Where the symbols take the states:
v: HP->RD, PR->QZ, TC->TJ, PB->CF, TM->RR, FB->JF, GJ->CG, TQ->DR, BC->LS, BT->RC, FJ->BB, SC->HF, HZ->MC, PN->HG, GQ->GS, GG->NQ, FS->ZC, QD->NT, RF->JJ, SQ->JN, MQ->DC, FQ->NH, ZJ->RZ, QZ->PR, ZR->ZH, CM->TD, NJ->MR, GR->TH, RZ->ZJ, GB->PP, QT->GN, GH->MP, DQ->LL, RL->JT, MP->GH, RN->BH, NS->DZ, FD->TG, BL->CQ, MS->ZB, ZC->FS, JF->FB, HB->HS, FT->BP, NQ->GG, TP->RT, GN->QT, DZ->NS, FL->CT, BS->JQ, TD->CM, HR->CP, HG->PN, DM->FH, DR->TQ, CG->GJ, ZD->ZS, RC->BT, ZL->ZN, JD->JZ, MG->LZ, NH->FQ, HF->SC, JT->RL, QR->DD, CQ->BL, SF->ZF, FZ->LD, TN->MB, JB->SG, MR->NJ, MC->HZ, NT->QD, BB->FJ, PP->GB, LS->BC, JR->DP, FH->DM, BH->RN, ZF->SF, SM->MN, ZN->ZL, RR->TM, SD->LG, RJ->MZ, TH->GR, ZH->ZR, GS->GQ, DP->JR, ZS->ZD, TJ->TC, DC->MQ, MZ->RJ, JN->SQ, LZ->MG, LL->DQ, RT->TP, FC->MT, JQ->BS, MB->TN, HS->HB, RD->HP, JZ->JD, CT->FL, ZB->MS, SJ->HH, CF->PB, SG->JB, DG->HN, DD->QR, BP->FT, DT->LB, QP->GD, MN->SM, MT->FC, TR->CD, CP->HR, HH->SJ, GD->QP, GL->FF, TG->FD, LG->SD, HN->DG, CD->TR, FF->GL, LD->FZ, JJ->RF, LB->DT
x: HP->GN, PR->FZ, TC->JZ, TM->MD, FB->DM, GJ->RL, TQ->JC, BC->NQ, BT->ZB, FJ->DH, SC->JG, HZ->TG, LQ->SD, PN->GR, GQ->BH, GG->LS, FS->GD, SQ->SJ, MQ->NJ, JC->TQ, FQ->TR, PZ->BL, ZJ->HR, PQ->DT, QZ->LD, ZR->DP, CM->FC, NJ->MQ, GR->PN, RZ->CP, GB->TP, QT->RD, DQ->ZS, RL->GJ, MP->QN, RN->GS, NS->LT, FD->MC, QS->MZ, BL->PZ, MS->RC, ZC->QP, JF->FH, HB->ZL, FT->PM, NQ->BC, TP->GB, PM->FT, GN->HP, QN->MP, FL->DD, TD->MT, HR->ZJ, HG->TH, DM->FB, CG->JT, ZD->LL, RC->MS, ZL->HB, CR->HN, JD->TJ, MG->FR, NH->CD, JT->CG, QR->CT, JG->SC, FZ->PR, TN->HC, JB->GL, MR->DC, MC->FD, NT->SB, PP->RT, LS->GG, JR->ZH, FH->JF, BH->GQ, ZF->JL, SM->JM, ZN->HS, SD->LQ, TH->HG, FR->MG, LP->JJ, ZH->JR, GS->RN, DP->ZR, ZS->DQ, SB->NT, TJ->JD, JM->SM, DC->MR, MZ->QS, MD->TM, JN->HH, JL->ZF, LL->ZD, SZ->JQ, RT->PP, FC->CM, JQ->SZ, HS->ZN, RD->QT, JZ->TC, FG->CF, CT->QR, ZB->BT, SJ->SQ, CF->FG, SG->FF, DD->FL, DT->PQ, QP->ZC, MT->TD, TR->FQ, CP->RZ, HH->JN, HC->TN, GD->FS, GL->JB, TG->HZ, DH->FJ, HN->CR, CD->NH, FF->SG, LD->QZ, LT->NS, JJ->LP
k: HP->FC, TC->JT, PB->FD, TM->BH, GJ->JD, TQ->CH, BC->HR, FJ->ZL, SC->QR, HZ->FG, LQ->GD, CL->DT, PN->MQ, GQ->MD, GG->RZ, FS->SD, QD->FZ, RF->FF, SQ->LL, MQ->PN, FQ->PP, ZJ->NQ, SL->TN, QZ->SB, ZR->MG, CM->GN, NJ->GR, GR->NJ, RZ->GG, GB->NH, QT->TD, DQ->JN, RL->TJ, MP->BF, RN->RR, NS->MH, FD->PB, BL->QM, MS->ZF, ZC->LG, JF->JM, HB->DH, FT->CZ, BF->MP, NQ->ZJ, TP->CD, MH->NS, GN->CM, TD->QT, HR->BC, HG->DC, DM->MN, CG->JZ, PG->HN, ZD->SJ, RC->JL, ZL->FJ, JD->GJ, MG->ZR, NH->GB, HF->DD, JT->TC, QR->SC, JG->CT, SF->ZB, FZ->QD, TN->SL, JB->LP, MR->TH, NT->LD, BB->ZN, PP->FQ, LS->CP, QM->BL, FH->SM, BH->TM, ZF->MS, SM->FH, ZN->BB, RR->RN, SD->FS, TH->MR, FR->DP, LP->JB, ZH->LZ, DP->FR, ZS->HH, SB->QZ, TJ->RL, JM->JF, DC->HG, MZ->LM, MD->GQ, JN->DQ, LZ->ZH, JL->RC, LL->SQ, RT->TR, FC->HP, CH->TQ, JQ->QH, RD->MT, JZ->CG, FG->HZ, CT->JG, ZB->SF, SJ->ZD, QH->JQ, CF->TG, DD->HF, DT->CL, LM->MZ, MN->DM, MT->RD, CZ->FT, TR->RT, CP->LS, HH->ZS, GD->LQ, GL->JJ, TG->CF, LG->ZC, DH->HB, HN->PG, CD->TP, FF->RF, LD->NT, JJ->GL
h: HP->GG, TC->TM, TM->TC, GJ->GS, TQ->Z626, BC->QT, FJ->DQ, SC->TH, HZ->PZ, GQ->CG, GG->HP, FS->TN, Z626->TQ, RF->NH, SQ->ZN, MQ->FL, FQ->JJ, DN->MZ, PZ->HZ, ZJ->MT, SL->SD, QZ->SZ, NC->DT, ZR->HN, CM->CP, NJ->DD, GR->HF, RZ->FC, GB->FF, QT->BC, GH->ZB, DQ->FJ, RL->RN, MP->MS, RN->RL, NS->FH, FD->CQ, BL->TG, MS->MP, ZC->MB, JF->LT, HB->HH, FT->Z118, BF->ZF, NQ->RD, TP->SG, MH->SM, GN->LS, DZ->DM, QN->RC, Z118->FT, FL->MQ, BS->FZ, TD->HR, HR->TD, HG->JG, DM->DZ, CG->GQ, PG->MG, RC->QN, ZL->JN, CR->DP, MG->PG, NH->RF, HF->GR, JT->BH, QR->MR, CQ->FD, JG->HG, FZ->BS, TN->FS, JB->RT, MR->QR, NT->QH, BB->LL, PP->GL, LS->GN, QM->CF, FH->NS, BH->JT, ZF->BF, SM->MH, ZN->SQ, RR->TJ, SD->SL, TH->SC, LP->TR, ZH->DG, GS->GJ, DP->CR, ZS->DH, TJ->RR, DC->CT, MZ->DN, MD->JZ, JN->ZL, LL->BB, SZ->QZ, RT->JB, FC->RZ, JQ->LD, MB->ZC, HS->SJ, RD->NQ, JZ->MD, CT->DC, ZB->GH, SJ->HS, QH->NT, CF->QM, SG->TP, DG->ZH, DD->NJ, DT->NC, MT->ZJ, TR->LP, CP->CM, HH->HB, HC->GD, GD->HC, GL->PP, TG->BL, DH->ZS, HN->ZR, FF->GB, LD->JQ, LT->JF, JJ->FQ
e: HP->CD, PR->MQ, TC->MG, TM->PG, FB->SJ, GJ->JR, TQ->Z899, BC->JJ, FJ->MH, SC->QH, HZ->PQ, CL->CF, GQ->CR, FS->FT, QD->GR, RF->LS, SQ->DM, MQ->PR, FQ->QT, DN->MP, ZJ->JB, PQ->HZ, QZ->DC, NC->BL, ZR->JT, CM->GB, NJ->FZ, GR->QD, RZ->SG, GB->CM, QT->FQ, DQ->SM, RL->ZH, MP->DN, RN->DG, NS->ZL, FD->LB, QS->RC, BL->NC, MS->MZ, ZC->BP, JF->HH, HB->LT, FT->FS, NQ->LP, TP->FC, MH->FJ, PM->GD, GN->NH, DZ->ZN, Z118->TN, BS->DD, TD->PP, HR->GL, HG->SB, DM->SQ, CG->DP, PG->TM, RC->QS, ZL->NS, CR->GQ, MG->TC, NH->GN, JT->ZR, QR->JQ, FZ->NJ, TN->Z118, JB->ZJ, MR->LD, NT->TH, PP->TD, LS->RF, JR->GJ, FH->JN, BH->HN, ZF->LM, SM->DQ, ZN->DZ, SD->CZ, RJ->ZB, TH->NT, FR->JZ, LP->NQ, ZH->RL, DP->CG, ZS->JM, SB->HG, TJ->LZ, JM->ZS, DC->QZ, MZ->MS, JN->FH, LZ->TJ, LL->MN, SZ->CT, RT->MT, FC->TP, JQ->QR, RD->TR, JZ->FR, CT->SZ, ZB->RJ, SJ->FB, QH->SC, CF->CL, SG->RZ, Z899->TQ, DG->RN, DD->BS, BP->ZC, DT->TG, LM->ZF, MN->LL, MT->RT, CZ->SD, TR->RD, CP->FF, HH->JF, GD->PM, GL->HR, TG->DT, HN->BH, CD->HP, FF->CP, LD->MR, LT->HB, JJ->BC, LB->FD
s: HP->JD, TC->QT, PB->LL, TM->BC, GJ->FC, TQ->FS, BC->TM, BT->MQ, FJ->QM, SC->BF, HZ->HH, CL->SM, GQ->ZJ, FS->TQ, Z626->TN, SQ->FD, MQ->BT, JC->GD, FQ->MG, DN->JQ, PZ->HB, ZJ->GQ, PQ->JF, QZ->QS, NC->NS, ZR->PP, CM->RL, NJ->ZB, GR->SF, RZ->GS, GB->ZH, QT->TC, GH->DD, DQ->CF, RL->CM, MP->QR, RN->CP, NS->NC, FD->SQ, QS->QZ, BL->ZL, MS->MR, ZC->DR, JF->PQ, HB->PZ, FT->Z899, BF->SC, NQ->MD, TP->JR, GN->TJ, QN->CT, TD->JT, HR->BH, HG->JL, DM->LB, DR->ZC, CG->MT, PG->JJ, RC->DC, ZL->BL, CR->JB, JD->HP, MG->FQ, NH->LZ, JT->TD, QR->MP, CQ->ZN, SF->GR, FZ->RJ, TN->Z626, JB->CR, MR->MS, MC->SJ, NT->LM, PP->ZR, LS->RR, JR->TP, QM->FJ, FH->DT, BH->HR, ZF->TH, SM->CL, ZN->CQ, RR->LS, SD->CH, RJ->FZ, TH->ZF, FR->TR, ZH->GB, GS->RZ, DP->RT, ZS->FG, TJ->GN, DC->RC, MZ->LD, MD->NQ, JN->TG, LZ->NH, JL->HG, LL->PB, RT->DP, FC->GJ, CH->SD, JQ->DN, RD->JZ, JZ->RD, FG->ZS, CT->QN, ZB->NJ, SJ->MC, CF->DQ, Z899->FT, DG->FF, DD->GH, DT->FH, LM->NT, MT->CG, TR->FR, CP->RN, HH->HZ, GD->JC, GL->HN, TG->JN, HN->GL, FF->DG, LD->MZ, JJ->PG, LB->DM
r: HP->ZD, TC->CF, PB->TJ, TM->QM, FB->TP, GJ->MC, TQ->MS, BC->FJ, FJ->BC, SC->SL, HZ->CG, LQ->HG, CL->MG, GQ->PZ, FS->MR, Z626->MP, SQ->CM, MQ->QP, JC->RC, FQ->SM, PZ->GQ, ZJ->HB, SL->SC, PQ->DP, QZ->PM, NC->HN, ZR->DT, CM->SQ, NJ->ZC, GR->LG, RZ->HS, GB->DM, QT->DQ, DQ->QT, RL->FD, MP->Z626, RN->CQ, NS->GL, FD->RL, BL->BH, MS->TQ, ZC->NJ, JF->RT, HB->ZJ, FT->LD, NQ->DH, TP->FB, MH->JJ, PM->QZ, GN->LL, DZ->FF, Z118->JQ, TD->JN, HR->ZL, HG->LQ, DM->GB, DR->ZB, CG->HZ, ZD->HP, RC->JC, ZL->HR, MG->CL, NH->MN, JT->TG, QR->TN, CQ->RN, FZ->BP, TN->QR, JB->LT, MR->FS, MC->GJ, NT->CZ, BB->LS, PP->FH, LS->BB, QM->TM, FH->PP, BH->BL, ZF->CH, SM->FQ, ZN->CP, SD->TH, TH->SD, ZH->LB, DP->PQ, ZS->RD, TJ->PB, JM->TR, DC->GD, MZ->Z899, JN->TD, LL->GN, RT->JF, FC->SJ, CH->ZF, JQ->Z118, MB->DD, HS->RZ, RD->ZS, JZ->FG, FG->JZ, CT->HC, ZB->DR, SJ->FC, CF->TC, Z899->MZ, DD->MB, BP->FZ, DT->ZR, QP->MQ, MN->NH, MT->HH, CZ->NT, TR->JM, CP->ZN, HH->MT, HC->CT, GD->DC, GL->NS, TG->JT, LG->GR, DH->NQ, HN->NC, FF->DZ, LD->FT, LT->JB, JJ->MH, LB->ZH
c: HP->PN, PR->TP, TC->ZF, TM->BF, GJ->BT, TQ->TG, BC->SC, BT->GJ, FJ->SL, SC->BC, HZ->JC, LQ->ZS, PN->HP, GQ->QN, FS->JN, QD->NH, Z626->BL, SQ->ZC, MQ->FC, JC->HZ, FQ->NT, DN->HN, ZJ->CT, SL->FJ, QZ->RT, ZR->MZ, CM->NJ, NJ->CM, GR->GN, RZ->FL, GB->FZ, QT->TH, GH->RN, DQ->SD, RL->ZB, MP->BH, RN->GH, NS->Z118, FD->DR, QS->DP, BL->Z626, MS->JT, ZC->SQ, JF->PM, HB->HC, FT->FH, BF->TM, NQ->JG, TP->PR, PM->JF, GN->GR, QN->GQ, Z118->NS, FL->RZ, BS->FF, TD->MR, HR->QR, HG->RD, DM->BP, DR->FD, CG->RC, RC->CG, ZL->TN, MG->LM, NH->QD, HF->LS, JT->MS, QR->HR, JG->NQ, SF->TJ, FZ->GB, TN->ZL, JB->SZ, MR->TD, NT->FQ, PP->LD, LS->HF, FH->FT, BH->MP, ZF->TC, SM->CZ, ZN->MB, SD->DQ, RJ->ZH, TH->QT, ZH->RJ, DP->QS, ZS->LQ, SB->TR, TJ->SF, DC->MT, MZ->ZR, JN->FS, JL->JZ, LL->LG, SZ->JB, RT->QZ, FC->MQ, CH->CF, JQ->GL, MB->ZN, RD->HG, JZ->JL, CT->ZJ, ZB->RL, SJ->QP, QH->JJ, CF->CH, Z899->DT, DD->CP, BP->DM, DT->Z899, LM->MG, QP->SJ, MT->DC, CZ->SM, TR->SB, CP->DD, HH->GD, HC->HB, GD->HH, GL->JQ, TG->TQ, LG->LL, HN->DN, FF->BS, LD->PP, JJ->QH

In the rows, 480 stands for zero.

The rows follow the links: the fewer symbols apart two states are, the more alike their rows tend to be.

Each row is also shifted at random along 8 hidden directions that mean nothing.

Known rows, each with its state:
681,365,362,555,313,439,272,532,517,565,558,553,417,445,465,481,478,347,391,525,406,566,539,454,627,564,489,428,582,340,412,502,468,437,492,449,453,550,553,298,522,526,499,461,350,507,534,638,579 -> JN
173,477,465,362,471,509,456,549,523,508,576,512,381,625,524,487,503,554,460,498,453,520,552,334,612,405,458,536,535,517,472,507,453,577,459,427,448,377,518,575,496,529,428,462,540,396,536,441,435 -> MQ
209,490,598,429,590,512,586,509,510,522,522,408,527,554,468,527,419,431,498,390,533,492,495,501,391,526,425,621,429,495,550,562,502,535,444,413,440,402,506,679,497,438,422,435,597,501,533,451,367 -> BP
327,480,472,480,475,423,540,367,541,420,596,390,436,427,543,393,628,469,574,582,498,368,355,382,479,538,544,319,469,501,436,443,373,547,241,498,523,602,373,260,431,386,516,520,420,495,463,443,576 -> TM
233,436,348,434,364,506,494,536,580,417,570,568,405,552,472,508,552,411,414,731,458,583,523,455,666,460,487,593,508,413,567,360,504,419,661,432,552,434,613,557,542,505,498,482,520,448,448,574,449 -> FD
371,516,264,507,518,508,550,455,521,425,563,559,400,587,356,516,518,523,427,696,487,484,519,428,594,462,482,476,459,240,576,388,517,445,497,532,546,340,438,682,497,518,483,510,461,482,413,452,512 -> MP
435,674,426,505,554,507,577,535,476,423,391,398,548,444,451,514,446,540,568,493,454,518,445,618,404,436,495,331,444,400,514,433,551,390,652,481,521,513,482,629,482,480,510,438,648,530,418,474,529 -> LZ
548,502,559,555,487,487,480,399,434,432,384,551,474,398,459,537,405,538,466,348,534,456,468,476,464,461,498,482,465,532,417,409,532,515,548,566,505,517,439,428,412,511,546,558,468,453,436,452,487 -> MD
611,441,439,464,405,456,452,429,406,527,475,487,414,402,488,398,587,412,455,621,451,407,418,411,504,562,447,517,494,492,484,534,426,487,425,519,426,531,503,396,434,536,462,575,383,448,492,551,507 -> HB
539,503,452,463,427,492,578,448,475,426,531,536,451,465,466,493,550,452,459,594,518,463,412,462,511,536,506,602,454,439,554,382,465,521,489,522,523,489,482,589,436,486,511,570,417,498,456,496,458 -> BL
560,593,229,435,361,534,495,485,519,412,543,579,381,507,375,501,448,405,511,532,436,481,412,454,650,474,469,455,535,260,630,356,553,415,606,548,550,463,593,585,527,535,500,563,391,449,448,592,560 -> QM
432,463,478,490,505,482,495,375,455,513,479,446,537,409,414,441,450,372,472,385,503,391,405,466,398,623,440,468,440,407,538,557,493,432,387,515,450,558,405,447,501,445,437,548,451,540,511,519,456 -> NS
750,528,550,474,574,433,439,417,415,498,474,481,561,475,516,540,407,473,515,294,434,402,461,522,329,476,490,414,481,448,483,560,438,566,256,528,439,465,326,438,471,443,484,502,419,511,546,433,551 -> QH
668,389,528,691,473,420,483,477,423,439,416,475,500,333,497,564,535,385,458,622,359,533,504,634,474,615,528,477,576,366,502,414,462,470,421,449,553,546,369,296,403,468,593,436,468,567,412,500,476 -> PB
457,492,536,625,466,475,524,505,409,453,379,541,489,354,417,672,260,529,444,174,488,561,529,534,484,455,532,526,525,386,501,386,598,557,561,485,550,501,390,575,454,559,584,457,553,459,462,394,396 -> JD
416,607,352,488,468,473,517,496,484,427,446,558,425,453,411,500,470,361,458,542,459,476,422,391,582,498,509,382,486,328,548,391,488,476,575,534,532,523,557,612,496,583,509,506,518,426,437,565,625 -> PZ
455,513,414,491,480,506,496,413,479,499,457,513,524,438,422,480,536,579,540,651,554,435,409,504,430,441,426,543,424,478,575,519,514,336,606,535,443,508,479,457,513,460,394,569,471,518,535,427,399 -> JJ
504,482,525,590,506,437,421,404,467,518,391,577,480,404,524,525,667,548,398,798,398,502,447,542,505,462,463,506,488,561,413,516,410,501,575,591,437,535,447,462,452,541,457,558,571,506,477,461,533 -> RZ
650,535,449,540,448,445,447,431,465,432,413,542,456,395,494,505,548,494,420,619,444,502,441,442,492,435,521,378,477,441,436,396,440,524,529,577,544,541,459,489,450,569,521,535,475,432,405,485,641 -> GQ
339,536,392,430,515,526,398,596,531,534,471,540,428,626,459,499,497,553,453,607,522,590,601,383,605,363,456,424,447,504,444,480,470,500,611,497,452,338,563,582,496,555,434,414,528,394,487,496,583 -> DC
434,399,584,520,479,449,388,529,531,446,442,635,440,569,498,547,525,455,394,524,561,580,644,421,573,435,563,523,463,611,322,405,459,524,601,497,547,371,589,316,535,553,589,416,480,465,416,608,548 -> JC
671,426,557,601,460,488,474,542,489,412,439,608,524,412,498,624,494,563,377,580,448,602,563,688,468,378,506,643,518,526,443,365,457,535,735,466,553,451,498,593,420,507,541,487,572,537,418,385,441 -> RL
607,584,579,378,470,487,432,580,536,512,555,572,559,576,501,627,408,409,481,344,470,561,562,452,468,408,465,574,496,475,536,526,486,634,471,475,442,399,549,631,573,503,450,459,502,471,559,539,617 -> CZ
370,466,339,495,527,499,494,514,445,526,488,398,385,564,447,419,486,390,477,519,437,490,535,437,570,581,445,460,525,349,538,517,497,397,404,400,451,417,487,495,449,507,413,413,498,418,496,565,402 -> QP
642,281,568,554,476,492,388,487,402,577,495,611,535,463,443,642,302,579,395,204,532,586,659,452,469,476,477,638,552,448,445,523,550,474,397,455,465,393,337,291,610,544,527,457,321,465,588,353,344 -> SB
547,565,392,502,579,444,505,507,463,426,480,347,465,524,521,445,365,438,554,261,341,456,523,512,486,520,541,205,568,358,454,429,518,480,270,427,535,513,400,428,406,424,538,379,502,488,443,498,552 -> SF
663,436,483,509,425,538,568,526,429,446,482,469,575,410,401,608,353,394,468,329,469,566,475,503,397,599,512,621,508,330,624,429,537,449,404,448,525,512,406,525,566,487,539,485,369,526,478,452,408 -> CL
368,502,474,519,426,425,394,419,472,535,474,572,435,409,557,570,566,500,465,663,419,467,465,427,543,481,481,453,523,476,450,508,477,562,460,574,437,543,401,410,477,544,495,555,517,428,525,430,556 -> GG
351,459,535,570,580,455,618,430,438,423,445,291,467,386,465,409,558,518,592,589,604,470,401,533,401,534,531,400,351,546,463,433,457,381,438,424,556,591,368,321,348,374,507,422,498,552,418,411,419 -> TC
646,399,563,598,553,498,422,413,417,512,401,546,483,477,443,525,347,392,406,283,534,485,552,467,488,543,479,561,499,436,448,511,508,490,458,557,454,436,431,465,453,539,493,519,424,464,505,526,477 -> HC
551,460,456,509,390,472,360,444,525,528,510,553,415,439,487,422,412,397,455,359,478,435,439,482,564,547,467,431,511,466,421,476,529,456,503,522,459,511,562,388,464,468,482,562,359,473,513,599,505 -> ZL
570,410,417,494,385,541,521,450,442,535,527,637,533,426,424,567,442,565,370,477,412,498,477,576,454,479,428,691,540,319,595,514,493,483,538,536,430,473,388,605,596,579,479,622,439,512,564,339,311 -> FF
593,345,334,487,511,460,448,482,432,440,439,355,414,532,457,283,504,533,493,492,496,436,543,470,540,521,515,354,491,529,381,381,476,322,387,409,566,414,494,217,433,467,505,398,310,421,426,501,394 -> RC
323,520,678,413,545,465,477,479,492,525,429,333,524,427,573,408,534,544,606,414,611,460,423,409,332,391,492,404,360,750,374,568,445,472,521,435,419,559,458,338,467,413,417,427,548,503,525,434,487 -> TR
442,447,223,561,494,469,545,455,426,547,507,346,391,431,412,443,552,507,540,823,400,459,430,551,531,550,404,409,527,249,659,551,498,360,464,435,434,564,379,464,426,462,400,464,494,500,528,438,363 -> GN
384,515,437,444,537,497,594,483,430,535,488,402,395,559,462,454,571,430,493,663,533,515,467,379,478,567,438,549,427,444,630,520,430,538,384,416,422,413,480,662,440,491,404,420,492,427,520,467,514 -> GD
715,475,375,372,449,492,451,565,461,514,523,508,495,578,493,496,521,389,415,555,394,546,553,392,515,499,456,571,549,384,559,528,441,496,390,428,439,386,522,580,610,575,475,440,390,397,547,541,546 -> PM
388,551,291,426,459,498,506,485,504,523,494,333,514,451,429,412,563,514,516,696,469,509,417,410,464,503,464,323,439,340,526,577,435,377,437,434,430,566,428,580,527,460,394,449,516,506,475,482,613 -> PP
576,541,515,470,631,453,435,400,500,511,471,354,457,564,517,319,386,468,565,177,519,306,420,522,452,433,466,258,465,605,372,520,499,451,332,505,417,452,458,396,340,358,440,477,405,511,481,479,495 -> QR
289,469,429,584,454,408,398,438,520,548,475,469,467,410,500,495,522,369,484,579,382,508,506,515,547,599,490,358,529,381,471,527,496,437,444,480,451,552,456,286,481,447,522,433,523,514,496,618,538 -> LL

From each start, follow one symbol. Which state do you reach?
Answers are names.
---
610,460,412,478,427,525,431,525,507,538,439,465,527,445,466,459,545,434,432,686,396,541,497,622,480,510,422,518,530,458,513,520,501,335,665,475,444,490,603,486,552,503,425,441,533,532,490,578,456
h: DZ
---
643,689,542,461,606,484,532,441,404,410,303,338,539,415,464,390,531,507,605,499,493,383,336,529,307,443,510,273,359,593,437,466,477,394,630,553,490,561,526,621,415,457,455,485,616,490,382,467,614
e: GQ
---
387,553,421,406,497,506,525,431,506,473,510,496,531,441,447,508,541,543,498,595,541,427,373,463,424,464,448,489,388,415,523,573,467,480,465,517,416,511,430,690,518,484,411,561,540,522,479,403,550
x: JB
---
558,519,397,520,455,534,546,500,431,523,470,390,458,432,417,503,506,423,552,599,511,491,416,520,472,563,394,561,430,428,690,506,491,442,482,401,422,515,510,549,381,439,382,443,463,536,527,500,428
c: SD
---
518,409,357,550,529,509,523,441,452,452,468,539,450,546,371,456,516,468,426,639,511,475,528,517,562,577,464,582,484,383,547,360,506,390,526,535,525,401,524,468,476,494,492,518,418,512,447,533,423
c: BL
---
661,336,640,583,518,445,328,487,479,533,518,569,504,499,489,549,410,405,368,313,486,564,628,498,476,566,484,593,492,514,362,487,491,544,427,483,466,435,434,297,463,490,523,447,403,552,484,541,478
k: SD
---
441,608,459,517,554,552,599,543,495,415,409,458,487,428,404,485,423,546,487,438,570,593,461,505,477,407,515,384,353,432,493,413,545,458,673,492,519,495,490,750,376,430,485,454,610,522,373,435,549
c: MS
---
292,487,482,526,472,492,430,519,493,525,415,534,508,456,415,574,539,391,422,626,513,602,545,403,467,542,475,491,406,412,465,567,479,436,627,474,447,530,537,525,590,545,455,474,593,422,493,576,602
x: FH
---
477,459,453,582,467,475,483,390,476,530,502,520,461,400,442,499,439,491,434,422,467,467,396,453,456,557,471,413,456,305,489,537,455,510,386,554,440,563,332,517,415,470,478,546,444,533,499,410,526
c: QR
---
689,521,477,459,503,500,423,542,488,522,508,506,553,539,468,534,438,386,415,439,442,559,555,516,453,502,477,497,499,393,518,535,496,518,487,460,449,409,520,593,542,450,456,436,473,510,507,565,574
v: BP
---
465,589,538,611,507,440,524,413,440,514,459,489,507,340,528,600,460,467,538,498,403,439,403,566,391,531,487,461,497,326,534,553,484,586,409,563,451,576,324,602,398,470,495,556,604,553,509,378,532
c: HF
---
600,432,471,634,556,475,498,465,320,554,296,382,572,307,437,529,343,493,522,326,419,518,453,590,365,581,466,389,501,337,506,584,562,378,448,460,428,555,311,413,476,484,508,442,522,479,483,390,396
x: NH
---
478,561,356,399,446,470,428,529,524,515,488,418,516,503,494,441,522,524,538,628,365,472,446,550,478,394,461,343,528,444,467,544,512,391,582,455,453,520,534,456,573,443,453,413,557,487,510,513,501
s: LZ
---
412,446,300,673,522,485,465,323,418,564,406,448,453,370,385,374,463,499,465,527,405,416,453,579,523,583,444,308,525,297,466,520,537,253,518,553,426,558,364,345,421,464,413,530,489,540,451,476,369
e: FF
---
689,546,551,438,416,490,414,470,450,489,439,492,457,405,518,488,398,511,531,279,478,388,371,454,478,408,475,437,515,557,501,488,488,594,445,529,443,535,499,506,406,507,452,529,405,440,503,398,514
k: ZJ
---
646,322,480,474,346,480,458,518,424,505,467,474,420,441,465,445,529,619,437,579,547,513,476,453,543,428,415,674,483,585,503,511,445,492,531,402,444,500,499,494,446,534,436,509,350,415,538,370,324
k: RD
